Here is a tiny trained network, its code and every weight. The questions are about switching its units off for an input and a class, where a switched-off unit gives its printed mean instead of its output.

import numpy as np


def w(rows, s, z=0):
    codes = np.array(rows[::2]) - 128.0
    scale = np.full(codes.shape[1], s)
    scale[-1] = z or s
    return codes * scale


def norm(h):
    return h / np.sqrt((h * h).mean(-1, keepdims=True) + 1e-5)


def f(y):
    return y / 2 * (1 + np.tanh(0.7978845608 * (y + 0.044715 * y**3)))


def log_softmax(a):
    a = a - a.max(-1, keepdims=True)
    return a - np.log(np.exp(a).sum(-1, keepdims=True))


def net(x, mask):
    res = np.array(x, float).reshape(1, 5) / 4 @ E
    u = 0
    for l in range(3):
        y = f(norm(res) @ A[l][:, :-1].T + A[l][:, -1])
        res = res + np.where(mask[u : u + 12], y, B[l][:, -1]) @ B[l][:, :-1]
        u += 12
    return log_softmax(norm(res)[-1] @ U[:, :-1].T + U[:, -1])


A, B = {}, {}
E = w([
[53,165,83,31],'x0',
[173,148,160,192],'x1',
[48,18,209,125],'x2',
[44,178,73,209],'x3',
[163,58,1,120],'x4',
],0.0075)
A[0] = w([
[145,102,180,232,82],'0.n1',
[128,123,131,126,106],'0.n2',
[125,75,134,74,83],'0.n3',
[108,123,81,242,26],'0.n4',
[41,210,107,161,68],'0.n5',
[159,177,186,137,126],'0.n6',
[71,66,83,99,53],'0.n7',
[103,97,117,252,1],'0.n8',
[80,136,107,65,63],'0.n9',
[86,102,116,210,23],'0.n10',
[141,43,101,101,96],'0.n11',
[143,146,80,213,88],'0.n12',
],0.012,0.0066)
B[0] = w([
[191,11,216,139,253],'0.n1',
[117,121,130,129,109],'0.n2',
[69,97,180,108,158],'0.n3',
[70,172,134,39,201],'0.n4',
[77,202,161,232,228],'0.n5',
[173,181,169,181,217],'0.n6',
[100,110,220,179,172],'0.n7',
[66,76,162,1,185],'0.n8',
[148,129,184,112,161],'0.n9',
[56,92,129,99,147],'0.n10',
[117,64,157,171,195],'0.n11',
[91,124,95,42,221],'0.n12',
],0.0089,0.0034)
A[1] = w([
[126,112,134,113,89],'1.n1',
[93,125,146,89,62],'1.n2',
[96,123,147,76,70],'1.n3',
[48,118,61,172,2],'1.n4',
[153,106,95,112,39],'1.n5',
[167,137,31,107,103],'1.n6',
[151,85,123,81,13],'1.n7',
[162,151,77,158,69],'1.n8',
[107,118,115,144,64],'1.n9',
[149,160,87,138,56],'1.n10',
[115,82,7,167,109],'1.n11',
[113,106,173,126,75],'1.n12',
],0.015,0.0054)
B[1] = w([
[127,101,73,129,124],'1.n1',
[90,84,125,107,160],'1.n2',
[63,79,125,64,182],'1.n3',
[209,68,183,235,197],'1.n4',
[131,143,84,179,114],'1.n5',
[140,118,2,65,255],'1.n6',
[178,70,66,155,155],'1.n7',
[146,117,84,85,157],'1.n8',
[76,94,161,159,98],'1.n9',
[112,143,77,98,145],'1.n10',
[190,7,110,179,248],'1.n11',
[119,124,48,116,209],'1.n12',
],0.0078,0.0029)
A[2] = w([
[94,115,117,150,47],'2.n1',
[134,226,117,213,2],'2.n2',
[138,121,100,120,93],'2.n3',
[96,104,94,217,123],'2.n4',
[187,91,170,151,77],'2.n5',
[174,167,147,122,90],'2.n6',
[119,112,145,114,83],'2.n7',
[191,171,159,89,102],'2.n8',
[133,78,144,113,138],'2.n9',
[94,63,164,55,76],'2.n10',
[84,175,119,254,101],'2.n11',
[101,131,169,83,52],'2.n12',
],0.012,0.0061)
B[2] = w([
[130,109,112,121,104],'2.n1',
[12,173,24,110,186],'2.n2',
[206,105,125,120,119],'2.n3',
[102,29,112,192,179],'2.n4',
[169,189,181,171,190],'2.n5',
[98,139,142,50,141],'2.n6',
[96,124,109,140,122],'2.n7',
[91,110,192,22,166],'2.n8',
[73,141,114,205,216],'2.n9',
[8,135,74,175,254],'2.n10',
[95,69,114,255,222],'2.n11',
[75,109,93,108,133],'2.n12',
],0.0065,0.004)
U = w([
[166,192,169,54,253],'0',
[71,71,162,74,83],'1',
[64,207,112,206,98],'2',
[162,66,185,202,211],'3',
[196,151,4,91,18],'4',
],0.019,0.003)

Each question gives the input, the list of numbers given to net, and the class t.
The units are the neurons (one row each of A and B). Each row of codes is followed by its name. A weight is (code - 128) times the scale printed after its matrix; where a second scale follows, it is the last column's (A, B and U).
mask holds one flag per neuron, layer by layer. A switched-off neuron (its flag False) gives its mean, the last column of its row in B, instead of its output. The means were averaged over made-up inputs and are rounded, as every weight is.
A unit's drop is (log p(t) with every unit on - log p(t) with that unit switched off) / (log p(t) with every unit on - log p(t) with every unit switched off).
The circuit of an input: a set's keep is (log p(t) with only the set's units on - log p(t) with every unit switched off) / (log p(t) with every unit on - log p(t) with every unit switched off). Starting from the 12 units with the biggest drops (on a tie, the unit counted first), units are removed one at a time, each time the one whose removal leaves the highest keep (on an exact tie, the one counted first), for as long as the keep stays at least 0.8.
circuit, biggest first: the units of the circuit, biggest drop first
top k neurons: the k neurons with the biggest drops, biggest first
k most important neurons of layer l: the k neurons of layer l with the biggest drops, biggest first
drop of u: that unit's drop, to one decimal
input [7,2,-1,8,8], class 3: circuit, biggest first => 1.n4, 1.n11
input [0,-5,3,4,2], class 3: circuit, biggest first => 1.n4
input [-2,2,-8,5,0], class 4: circuit, biggest first => 0.n12, 1.n6
input [0,-4,3,-3,6], class 3: circuit, biggest first => 0.n11, 0.n12
input [-3,-1,2,8,-3], class 1: top 2 neurons => 0.n8, 0.n4
input [1,8,-2,3,3], class 4: circuit, biggest first => 0.n7, 1.n6, 0.n11
input [-8,4,-2,-1,7], class 4: circuit, biggest first => 0.n12, 0.n7
input [-2,-4,1,6,2], class 1: top 2 neurons => 0.n8, 0.n4
input [-8,-3,6,4,6], class 1: 2 most important neurons of layer 0 => 0.n8, 0.n4
input [2,7,-4,-3,-4], class 0: top 2 neurons => 0.n5, 2.n8
input [6,5,4,2,0], class 2: 2 most important neurons of layer 0 => 0.n5, 0.n1
input [-2,7,-1,-1,5], class 4: top 2 neurons => 0.n12, 1.n6
input [5,-4,5,3,7], class 3: 2 most important neurons of layer 0 => 0.n8, 0.n4
input [5,-7,-1,-1,-8], class 0: top neuron => 0.n1
input [0,-8,4,1,8], class 3: drop of 0.n8 => 0.1
input [6,8,4,-3,-6], class 0: drop of 0.n6 => 0.3
input [-2,6,8,7,1], class 1: drop of 0.n8 => 0.2
